Here is a tiny trained network, its code and every weight. The questions are about switching its units off for an input and a class, where a switched-off unit gives its printed mean instead of its output.

import numpy as np


def w(rows, s, z=0):
    codes = np.array(rows[::2]) - 128.0
    scale = np.full(codes.shape[1], s)
    scale[-1] = z or s
    return codes * scale


def f(y):
    return y / 2 * (1 + np.tanh(0.7978845608 * (y + 0.044715 * y**3)))


def log_softmax(a):
    a = a - a.max(-1, keepdims=True)
    return a - np.log(np.exp(a).sum(-1, keepdims=True))


def net(x, mask):
    res = np.array(x, float).reshape(1, 3) / 4 @ E
    y = f(res @ A[0][:, :-1].T + A[0][:, -1])
    res = res + np.where(mask, y, B[0][:, -1]) @ B[0][:, :-1]
    return log_softmax(res[-1] @ U[:, :-1].T + U[:, -1])


A, B = {}, {}
E = w([
[214,102,84,128],'x0',
[120,111,135,249],'x1',
[170,77,236,154],'x2',
],0.014)
A[0] = w([
[148,143,154,131,140],'N0',
[108,104,218,139,76],'N1',
[175,127,61,32,136],'N2',
[143,146,146,137,134],'N3',
[198,110,95,220,255],'N4',
[32,137,62,145,160],'N5',
[153,136,128,201,110],'N6',
[244,96,99,141,92],'N7',
[103,93,122,113,56],'N8',
[159,142,116,126,145],'N9',
[185,110,154,111,157],'N10',
[112,153,134,135,77],'N11',
[79,111,122,131,75],'N12',
[144,156,87,109,180],'N13',
[193,102,111,143,95],'N14',
[73,141,126,176,175],'N15',
[181,130,89,148,172],'N16',
[82,86,126,161,152],'N17',
[103,184,130,146,45],'N18',
[163,98,111,254,114],'N19',
[104,75,122,59,182],'N20',
[121,105,156,93,150],'N21',
],0.017,0.0042)
B[0] = w([
[139,119,151,113,143],'N0',
[94,133,254,56,199],'N1',
[90,184,68,21,248],'N2',
[142,126,147,130,136],'N3',
[124,36,162,193,239],'N4',
[80,180,99,153,222],'N5',
[152,129,142,188,188],'N6',
[149,43,59,111,217],'N7',
[133,124,129,135,125],'N8',
[116,113,115,120,146],'N9',
[170,102,133,115,180],'N10',
[117,123,114,136,134],'N11',
[114,130,103,139,144],'N12',
[94,135,145,73,182],'N13',
[147,78,111,124,177],'N14',
[96,167,82,158,184],'N15',
[89,85,147,118,179],'N16',
[136,171,125,140,166],'N17',
[118,133,93,150,149],'N18',
[153,130,150,247,245],'N19',
[137,175,156,115,188],'N20',
[114,143,169,114,158],'N21',
],0.026,0.017)
U = w([
[125,215,130,165,242],'0',
[204,9,131,116,121],'1',
[182,119,132,138,4],'2',
[156,110,226,84,251],'3',
[132,149,187,250,43],'4',
[34,25,132,103,118],'5',
[198,207,124,53,78],'6',
],0.011,0.003)

Each question gives the input, the list of numbers given to net, and the class t.
The units are the neurons (one row each of A and B). Each row of codes is followed by its name. A weight is (code - 128) times the scale printed after its matrix; where a second scale follows, it is the last column's (A, B and U).
mask holds one flag per neuron, in row order. A switched-off neuron (its flag False) gives its mean, the last column of its row in B, instead of its output. The means were averaged over made-up inputs and are rounded, as every weight is.
A unit's drop is (log p(t) with every unit on - log p(t) with that unit switched off) / (log p(t) with every unit on - log p(t) with every unit switched off).
The circuit of an input: a set's keep is (log p(t) with only the set's units on - log p(t) with every unit switched off) / (log p(t) with every unit on - log p(t) with every unit switched off). Starting from the 12 units with the biggest drops (on a tie, the unit counted first), units are removed one at a time, each time the one whose removal leaves the highest keep (on an exact tie, the one counted first), for as long as the keep stays at least 0.8.
units of the circuit, in order: the units of the circuit, biggest drop first
k most important neurons: the k neurons with the biggest drops, biggest first
drop when u is switched off: that unit's drop, to one decimal
input [1,-8,8], class 3: units of the circuit, in order : N1
input [7,1,-2], class 1: 2 most important neurons : N5, N7
input [6,-4,3], class 1: 2 most important neurons : N10, N7
input [8,-7,1], class 6: 2 most important neurons : N2, N4
input [-3,1,-2], class 0: 2 most important neurons : N4, N19
input [4,-6,8], class 1: 3 most important neurons : N7, N10, N14
input [-5,-4,1], class 3: 2 most important neurons : N2, N19
input [5,5,-7], class 4: 2 most important neurons : N19, N6
input [5,-5,4], class 1: 4 most important neurons : N7, N5, N10, N14
input [4,-5,4], class 6: 3 most important neurons : N4, N2, N19
input [2,3,2], class 4: 3 most important neurons : N19, N2, N6
input [-2,-2,-5], class 6: 3 most important neurons : N19, N4, N2
input [-4,2,8], class 3: drop when N1 is switched off : 3.2
input [-3,4,-4], class 4: drop when N14 is switched off : 0.0
input [-1,2,-1], class 4: drop when N2 is switched off : 1.5
input [-5,-2,-8], class 0: most important neuron : N5
